Each row is followed by its class.
[ -31  -24 -156 -135  -79   -6  107  166  122  222   32   71  -89   81
  -42  -25   37  -20  128   16  160  216  -35   64 -135  155  233  -16
 -151 -139   23   55 -187  124 -175  -89    8  115  -56  -21  123  185
  146] -> Nokiv
[ 153 -336 -436   70  -20  -17 -142  211   48  244   31  373  319 -417
  216  -24  228  -33  -43  410   54 -799  205 -398   87   30  -38 -226
  532 -214    0  360  293 -292 -107  393  171  166 -317  -36 -232 -177
  226] -> rufi
[  83 -202  211   22   35  -98   36  -81  141  194 -136   47   94 -109
  -43   14  210   37   25  216   -3  192   -5  168 -255  -47  131  -40
  113  -57  105   27   84   20   41  155   17  -57  237   16  142  -21
   64] -> safo
[ 239 -155   21  -96  -31  246   20  306   87   80  -60 -317  -48  193
 -450  -86  -84   44  -64   18  118  -80 -112   51 -185  382  106 -569
 -356 -102  118  657  282   23  288  -81   45  294   44  232  218 -345
  168] -> sunam
[ -57  138   36  -53  204 -291   59  310  130   49  146  227   50 -134
  -23   16  436  -65   -4  -76  -56   64 -212   -5  147   48 -157   80
   82   50  252 -227   79   11 -283  108 -134  179    1 -234 -270 -185
  113] -> dun
[ -23  247  -13  132  128  -82  -92  213 -141   80   73   51   57 -128
  -87   16  -98  -31   78  -86  -29 -140 -141   39  -90  190  115  -62
  137 -147   40  189   -3  -48  217  234   49 -176   49  -73  -13  306
  111] -> Kezi
[  23  -38 -216 -142   15    1   -8  141 -222  103  148  367  -46  141
  175  102    9    3  -68   92  -34 -318  -34 -341  -51  207   63  199
   82   73 -151   -7  210  148  186   22   41  -69  -67  -37 -215  -16
  -25] -> Nokiv
[ 107 -143   15  -10  -84 -101 -121 -263  -25  -24  304 -139  158  151
   -1 -248  -42  -80  168  332  -93  138  476   57  280 -353 -212  288
  -23   93 -271 -433 -237 -180  105 -377   93   -6  -92 -328  268 -244
  -21] -> dun
[-274  401   24 -102   17  -44  -11  356 -153  118  211 -300  172 -254
 -319  -49 -392   -6    0   30  119    1  -67  175   41 -137  -19 -563
  138    6  258  196   80 -115  -18  279 -116  594  263  -13  175  219
   87] -> safo
[-325  200   -7   68  -10 -264  150  232  144  -46  267  -21  -14  174
   59   31  -35   19  196   12 -102  295 -187  -62  151  -34  196 -140
 -181  -19  -29   -3 -117  -94  -92 -110  280  -80  -79 -125  -78  313
  220] -> Kezi
[ -88 -118  296 -264 -184  197   11  351 -213  184    3  -11   43  -74
  -96 -141  -60  -99   34  -40 -151 -114   72 -136  115  -77  143  -78
  166  -33   11  178   91  131  279  127 -115  282  -86  -35  -28  195
 -176] -> rufi
[-238 -233  211   -8 -333 -235   68  411   79  318  265   13 -138  -28
 -148  -56    2 -107  113 -124  -15  355  222   96 -324  615  360 -697
 -150  113 -363  601 -107 -306 -109  123 -136 -363  -92  597  116  -98
  156] -> Nokiv
[ 131 -261   10  243 -161  246  -68  -69   65 -229 -114 -151  -17  341
   -2   70 -228  -64 -105 -170 -121 -113  172 -391   81  -72  146  338
 -243  -50  -31  208  201  -54    9 -470 -128 -248 -340  -22 -145 -140
  -63] -> dun
[-203   -2 -203   36 -127 -217  -24  123 -109   64 -143 -138  -68 -321
 -194 -139  273  115  -45  140  101  328  171  182 -350  158   93    8
  -75   78   76 -105   52   10 -101  180  -82  294   29  115  -76  132
   49] -> pevo
[-354 -144  232  -99  107 -156    5 -212  289   67   39 -148  255  147
   33  348 -368 -139  662  -14   91 -280 -511  -73  -29   37  170   33
  376 -245  177  125  159   76  -83  211  154  161  592 -298  275 -200
  138] -> Kezi
[  48 -120 -400  164  258 -125  -83 -636  291   31 -393  -46  426  119
  446    6 -355 -283  -74 -223  -69 -663  104 -423   -9 -199  -86  606
  126  -62  464  119  -73 -179   89  -91   44 -108  338 -536  -25 -167
   61] -> sipa
[ -13  -64   67   -2  231  491   62  133  -93   11   79 -385  356 -120
   53  130  124   16  -91  163   82   46    6  -65  480 -260 -147   -6
 -284  160 -158   54   89  135  169 -275   27  108 -122 -189  113 -302
 -232] -> sipa
[ 368   23   75  -65   72  368   45 -278  -40 -125 -376   49  335 -359
   99  151 -214  164 -384  528  -38 -106   62   17  305 -606 -417   -4
  278  -42  201 -296  261   91  475   98  205  540  220 -190   78 -201
  -66] -> sunam
[-110 -107  143 -724 -345 -474  301  299  371   39  408   34   31  243
  168 -366 -155  112  457  150  168  277  173  106  351 -455 -188 -458
 -151 -171 -187   92   72 -119 -462 -475  -55  285  -15 -204  379   75
  131] -> sunam
[-500  358  512  295  286   24   80  381  -65 -202  305 -683    6 -363
 -548  103  131 -557  -19 -209  -12  172 -341  -40  159  325  159  260
 -335  258 -218 -138 -232 -116 -172 -280 -493 -172  102  245 -246 -408
  131] -> Kezi
[-292  -48  206  134  269 -235 -125  151  102   98   35  -26  248   26
 -237 -230  152 -208  274  204 -188   41  -34  -46  101 -180  211   17
 -102    0   99  -25 -323   60  162   -3   43   33  186 -413  255  -84
  177] -> safo
[-120  161   75   41  -44 -133   65  105   23 -407  519 -115   43  351
 -374  136  -54  -29  231 -382 -202 -134  268  -35   39  162  194 -579
 -248  -11  196 -199 -230   55 -267  436  182   44    0  -66 -132 -221
   89] -> Kezi
[ -51  104   47  131  295  245    3  160    9  129  173 -241  264 -396
 -173  160  224   -7 -265  -59  146  310   -3  377  307  -17 -120 -464
  -92   57  505  -21  -48 -267  100  218  -50  173   -3  -65   84 -375
  -22] -> pevo
[-543  464  670 -513   11  -51  110  287  -64  308  184  298   38  278
  120   16 -183 -308  257  -27 -130  -46  502  400  104   49  199 -378
   40  311 -233   95 -278   84 -570  368  -36  475  570  -39  344 -100
   87] -> rufi
[-137   85   67 -150  106 -271   84  136  109   99  438    0  -80  244
 -289   36 -451 -173  314 -232  153 -362  113  224 -187  237   66 -440
  122    4  129   80 -108 -192 -139  267 -240   66  249 -108  283  157
   78] -> rufi
[ 143  -64  352 -133  117  308  135  103   16 -148  238  279  -30  -46
   35  323  129 -130 -174 -142    9 -178  -80  -93  386  -91   26 -277
   49    1   49 -108   34   10  -20  122   78  228  -45  121 -126 -433
  -31] -> sunam
[-270  -95   22 -419 -118 -380   51 -157 -144  218  -85   70  130 -167
 -143 -379 -227  -42 -220  323   38  349  454  139  -68 -173  -15 -273
   -3   -4  -41  107   42   55 -146  -17 -161  255  180   49  135  103
  -50] -> rufi
[  47 -118 -436   56 -297    7  -39   40   45  -12 -277  172   40  205
  -62 -341  129   21 -185  -61 -206 -287  229   21 -132  296 -163  377
   68  187   87  -75  134    9 -375 -484 -221  110 -132 -160 -369 -360
  131] -> dun
[-371 -105 -464    3   16 -353   -9  -16  -57  352  269  179 -169  240
   61 -144    6   51  323  257   26 -652   75 -237  -59  273   28  -26
   75 -148 -184  -73   49 -193  238  241  206  144  221 -279   69  429
  106] -> Nokiv
[ 105 -265  134 -226  220 -306   98   30  191  323  149  289 -232  242
  101    5   61 -265  -63  228  -49  -47  169  -53 -223  323  174  325
   55   78  -75  455   93 -228 -262 -264 -247 -334  -98  -37   34  -52
 -100] -> sipa
[  36 -155  194 -249    3  173  105  199   25   50  -31  198  174 -157
   59    5  -38   -8 -223   74 -246 -125  135 -285   81   -4  136 -100
   40  264  -62  362  346 -110  -93 -304 -172  137 -124  -54 -221   -7
 -213] -> sipa
[ -32  188  -14  158 -161   -9 -101  -31 -112 -123   12  -54 -194  -30
 -343  -98  189  140   79   23 -134  324 -259  230 -238  340   55  -29
  -90  178  -53 -291 -351   97  243  -22  101  282   80   54  -68 -215
  197] -> Nokiv
[  50  -84  153   28 -195   27    2   86 -223  142  -79  -33  115 -234
 -175  119   48   96   75  185  -29 -163 -134   42 -123   -7  143  -66
  388  207   67  -23  228  -41   88 -114 -335   93   84   97   29 -209
   10] -> Kezi
[ -99  264  240 -261  -52  -40  188  374 -220   98  233  319  -19 -438
   48  167  414  194  -23  220  -85  -52  -62  243   98  -48   -7 -373
  320  149   63 -242   99  130 -183  285  -63  378  200   67  -54   94
  -93] -> Nokiv
[-157  247 -298  -81 -264   25  -96  -50 -304  262  200   76  -46  291
  301 -396 -139   83  -89   83   64  157  280  271  169  -59 -229  182
 -119  137  273 -209  153 -133  153 -327 -112  424  181    9   66 -156
   48] -> pevo
[-220  304  380    5  304 -252  276   38  166  304 -127 -150  357   61
 -511   86 -627 -194 -136  -92 -112 -408  297  303   47  -76  135 -175
   99 -240  124  439  150   41 -175  -64 -316  -72  430  -85  187  616
  244] -> pevo
[ -24  423   27 -155  460  130 -101  200  199 -217   31  432  541  -39
  232    2  224   83  357   45   31 -306 -407   39  180 -277 -154 -150
  228 -164  244 -191  -53  144 -134  678  371  131  271 -513 -212 -198
  178] -> dun
[ -12 -353  208   85  166 -306  -29 -133  151   53  198  136 -105  324
 -329  -30  148   54  403 -126  -44 -480   42 -136 -247   46  528   -5
   20 -507 -130  270  -60 -122 -124  136  -41 -341  248 -147  204  255
  173] -> dun
[ -52  -88 -117 -236  -74   65   82  254  106  241  -19  161 -186   11
   69  -47  117  147  -74   27  -92 -214  -13 -114   59  104 -175  201
   71   10 -140  211  288   60  -52 -172   81  311 -123   51 -199  326
  -20] -> sipa
[  34  -94  348 -346   78  -35   64  340   27   24  503  120  -24  112
  -77  -59 -164  -91  172   71  157 -275  137   -2  -97   42  152 -389
   93  101 -178  189  159 -479  152  179 -219  288  159  -55  187 -237
   17] -> dun
[ -27   78   89 -248 -258  105   37  187 -116  138   30   -8 -226  -53
  182 -235  532   96  123  291   83  471 -274  170  -85  108 -167   35
 -151  324 -207 -330  -65   72  -12 -210  -30   87  124  -65   56 -238
 -172] -> rufi
[ -87   83 -102   62  282  -44   68  137  -63  109   14  -12   49 -112
    6   72   30  -17  -60 -198  111   48 -160  225  178   52 -191 -187
   54   -4  100 -116  -16  153   23  315   32  226   70  -32   40   53
   21] -> Kezi
[ -40  607  196 -137   59 -219  139  504   72   88  148  230 -163 -235
  114  -95  454 -191  116  143  141   14  -37 -154  197 -110  -71 -110
 -186   33 -199  -48 -378 -158 -185  261  124  489  104  112 -111   49
  215] -> dun
[  87 -179  221  -50  -77   48  -85  119  149  -19  137 -100   40  -23
 -268   -1  -54  -72  199  -27  195   35  132  151 -135  -50 -107 -460
   43    4   40   31   60 -153  -51  321  -69  110   57  102  194 -236
  -74] -> sunam
[  65  130  468 -351  322   12  264  117  220   74  350  -25  430 -170
   61  -44   22 -236  -56  390   55  316  182  226  169 -166  -64 -315
 -164  349  102   35   52 -138  -95 -139 -137  168  195  -71   90 -431
  -65] -> rufi
[ 137  274  246 -271 -236  -16  216  148 -451 -202 -292  134 -442  306
 -155   19  123    4  -12 -492   -7  192 -306 -143 -436  178  543 -389
 -266   43 -264  109 -258  388  122  233  300 -217  357  567   10  385
 -268] -> Nokiv
[ -67  -70   90  226  -94  -71 -188 -467 -149   97 -432  281  165   38
  307 -217  280  425  338  492 -292  -23 -149   92   96 -426  265  585
  343  -56   98   53 -140 -101  518 -295  117  223  249   39   98 -219
  226] -> dun
[ -87  128   -1   13    4  -53   77  122 -136   88   61 -141    6   68
 -141    2 -146  -96   91 -195   82 -155   41  161 -181   97  125    8
    6  -28  162  128   -7   60 -160   45 -138  -51  241 -141  -10  175
   36] -> safo
[ 204    8 -163   30   -5 -253   47  346  -79   -2   53  141  -33   -7
  -45  141  174  145  197  -68  -13   39 -273 -123  -70  154  -42  -37
  216 -163  -67 -147  200  -46 -162  254  -72 -100   26 -217  -70   52
   29] -> Nokiv
[ -86  277  267  106   38  171    1   89   52 -234 -321  -42  -94  -79
   30  193  170   58  -79 -214 -312 -197  -96 -145  118 -127   48  338
 -125   32  216  159 -134  456 -111  -30  -25  291  -57  -88 -232  105
   16] -> rufi
[ 172  -93    9  -67  326 -128  272  169 -371  127  541  281  263  386
 -335   86 -121   10   -5    4  -77  621   69  693  133  333   73 -686
   83  145  113   64 -145  147 -435  157 -141 -571  332  510  115 -879
   13] -> sunam
[ 118 -116  333   66   99   55  243  -64  228 -117   22  295 -346  154
  130  410  128  209  -65  -62 -153 -196 -241  138  -94  318  231 -183
   -9 -178  -49  302  208  138 -203   28   71  -83   30  117  -90  111
  110] -> Nokiv
[-233  181  368   26 -287  -53  277  -22  -38   60 -737  346 -272 -480
  342  321 -119  231  -58 -101 -312  328 -273  114 -118  -13  479 -336
   99  197  -50  112 -210  492  331   -8  243  306  381  760  360  718
  113] -> dun
[ -71 -179 -511    6  108 -201 -238 -573 -179  623  309 -236    7  258
 -259 -295 -253 -714   50   -7  359  172   18  360 -186  568   -4  527
  350  284   50 -210 -355 -484 -463 -609 -257  -23  392   84  354 -808
   -1] -> safo
[ 254  199  581 -197  -61  206  138  440  -40 -223    6 -278 -169 -397
 -229  210   60  323  152 -355   61  331  188  284  201 -394   69 -268
 -442 -128 -131  464 -249  209  163 -302   44  -80 -224  285  273  433
   54] -> Nokiv
[  63 -331  583 -219 -161   64   64   56   95 -311   16   47    2  407
   -3  -42 -111   -7  158  -90 -205 -363    7 -280   34 -180   50   46
   -5  -22 -380   93  454  267 -208 -121 -272 -103 -128    8 -224 -234
   43] -> rufi
[  -9  232  -97    4 -128 -140  -32   36 -167  130 -114   75   86   28
   35 -311    5  -82  196 -165   18  218   42  179    8  226 -279  -93
   62  116 -158 -220  -48 -123 -193  191 -164 -149  138  161 -165 -134
  -53] -> Kezi
[  66   96  -44 -193 -143  198   54  159  -11   28   16 -101  183   -8
   72 -145   10    1  -27  -68  -77  340   38   28  264  -73 -231   25
   25   36  -21  -88    4   99  -18   21  139  324 -158   39 -177  -87
 -146] -> safo
[  -2  -91 -121 -123    2   -6   -7   23  -72  -61   75 -192  217  321
 -286 -189 -271  -15  116   75  -24  243  -61  108 -128  128  -54 -190
 -103  207  -16  100  120  107 -201 -201  -68  -57  115   -7   10 -408
  -46] -> sipa
[-105   89  -41  332  -63  -14   48  139 -182  132  -79  -73  124 -246
 -107   48  -38  -35 -124  -33 -112 -116   96  121  -37   75  144 -192
  132  118  295   45  -46   16  208  164 -133  374   76   58  -29  111
   59] -> Nokiv
[ 130  166  132  -53 -125   -6   55  162  -10   39  197   14   77  -37
   30  146  154  153  207  185  -26  132  107  222  -74   -3  -28 -274
   84   19   24   18 -126   -4 -153  301  139  -43  124  -61   82 -169
   99] -> rufi
[  25 -263 -624  357  110 -153    9 -339  222  -78  -28   65   60  190
  185 -191   53  -19 -223   83 -268 -801  145 -621  226 -240  126  833
  -31 -283   92 -222  118 -202  246 -658  316  313   26 -459 -130  299
  318] -> safo
[  90  303   92  -42   45   69  107  359   48  169    7   99  215 -101
  146   15  157  -59   74 -172   45  -74 -127   21 -160  125   24 -119
   98  120  109  169  -32  -65  198  394    6  127  292  306  -61  -68
   -2] -> sipa
[ 260  236 -157  240 -107  208   -8  360  -74  172  -39  183   25  278
  284  -74  632  120  131 -133 -125 -192 -239 -166   26  147  -28  497
    6  166  -66  212   63 -104 -144 -333  -26  -83   87  -25 -277 -250
 -156] -> sunam
[ 106 -164 -132  -75   -7   55  200  219  203  -41  334   84  384  126
  -14   -7 -341 -297   28   10  168 -512  402 -149  171 -268  -62 -128
  128   37  161  135   57 -217 -325 -268 -106   20  -52 -247  -25 -175
 -118] -> Kezi
[ -52  306  124   51  241  113   86  170  138 -149  394   86   69  351
 -190  248 -306 -113  -97 -342   90 -144   34  127  188  -39 -115 -286
  -77   43   90  -81 -120 -136   95  241   91 -142  -78  203 -123  -81
  112] -> Nokiv
[ 190   12  173   -5  -22  -26 -119  -25  139   17  100  131  -37  223
 -137   18  -95  -16  228  144  137   -1   15  174 -320   12   38 -134
  160   46  160   86   17 -272  -24  223  -44  -10  101   66   70 -300
  112] -> safo
[ 128  -94  144  241  250  192   20  115  -95  -84  -30   53  237  153
 -176  254 -109   52   -5 -516 -242 -185 -145 -183  284    3  -57  110
   58   97   43  118  150   62  448  -26   53 -219 -104 -101 -305    7
 -143] -> rufi
[ -25 -358  374  -17 -213 -310  301 -330 -112   60 -557 -179  -98 -463
 -453  116 -212  170 -324  322 -187  250   33  345 -325  356  294 -612
  -33   31  -90  594  199  142   71 -425 -174 -300  327  447  203  -74
  190] -> Kezi
[-241  279  168  101  236 -222   49   84  -48  170  292 -221    4   21
 -234   86 -369 -141 -133 -138  -76  249   89  229   89  -64   55 -302
 -190  209  244   -3 -287   -3   37   46 -194  128  173 -127  246  127
  243] -> dun
[ -73  -25  -42  111  590 -553  183 -280  447 -320  428  117  311  432
  -40   98 -226 -182  484  -96   75  223   80  187  117  -39  -72 -214
 -390   12   78 -400 -533  293 -149  284  129 -352   94 -118  185 -359
  318] -> sipa
[   7  -23 -311  -20  191 -139   60   57  -12  168  262  135  456  250
  198 -292   99 -295  137    8    9 -163  204 -285   86  116   55  303
   20   96 -194  -17   89 -338 -175  -23   48   21  158 -163 -313 -307
  -24] -> sunam
[ 302 -106  149  168  256   93   30  -24   58  -79 -106 -130  212  166
 -268   43 -378 -253  -27  -18  102 -336    4 -382  216  -47   69  787
 -162 -234  -68  446  528  -93  184 -899 -426 -141 -219  -89 -233  -70
   27] -> safo
[  92  134  -59   51 -383  192  -99  186 -235  -67 -342   90 -335  169
  110  136  209  133  165 -213  -68   22  -48  121 -467  419  101  351
  108 -156 -105  171   26  328 -203  342  268 -170   42  116 -258  153
  -75] -> Nokiv
[  99 -126  718 -185  -20  -85  219  -26  180 -120  182   71  -75   84
  184   30  381 -235  138   57 -299 -608  337 -272 -109 -137  320  490
  101   69 -317  -55  -17 -121 -585  -42 -509  169  377  -10  -71 -419
   39] -> sipa
[-110 -271   92  321  -94 -195  133   50  240 -203 -127  -59 -124 -284
 -131   83  273   98 -129   36 -112  125 -489 -496  158 -149  125  -82
  -85 -314  -89 -106  158 -143  626  -67  358  198   13  240  -82  279
   88] -> sipa
[ -57   57 -205 -283  100 -432    2  126  -39  237  311  244  224  226
  -93  -54 -322  -81  162  209   59 -142  119    3  -69 -119  147 -135
  365  -79  120  156  -10  -86 -201   89  -91    6  132 -196  266   86
   50] -> sunam
[  35  510   18   -5 -322  205   -1  337 -398 -304  214 -291  169   28
   82  -14   58   10  265 -152  126 -503 -267   96 -154  155  -52 -436
  312  232 -213   40  240   60 -139  401   24   51 -124  101 -305   70
 -300] -> sipa
[-154  180   68  266  221   56  -66  160  -63  192 -198 -300  136 -318
 -188  -10   69  -84  -25 -162   60  188 -195  243  130  -13 -167  -95
  -16  140  453   18 -164  -82  329  215 -221  316  211   30  105 -193
   32] -> rufi
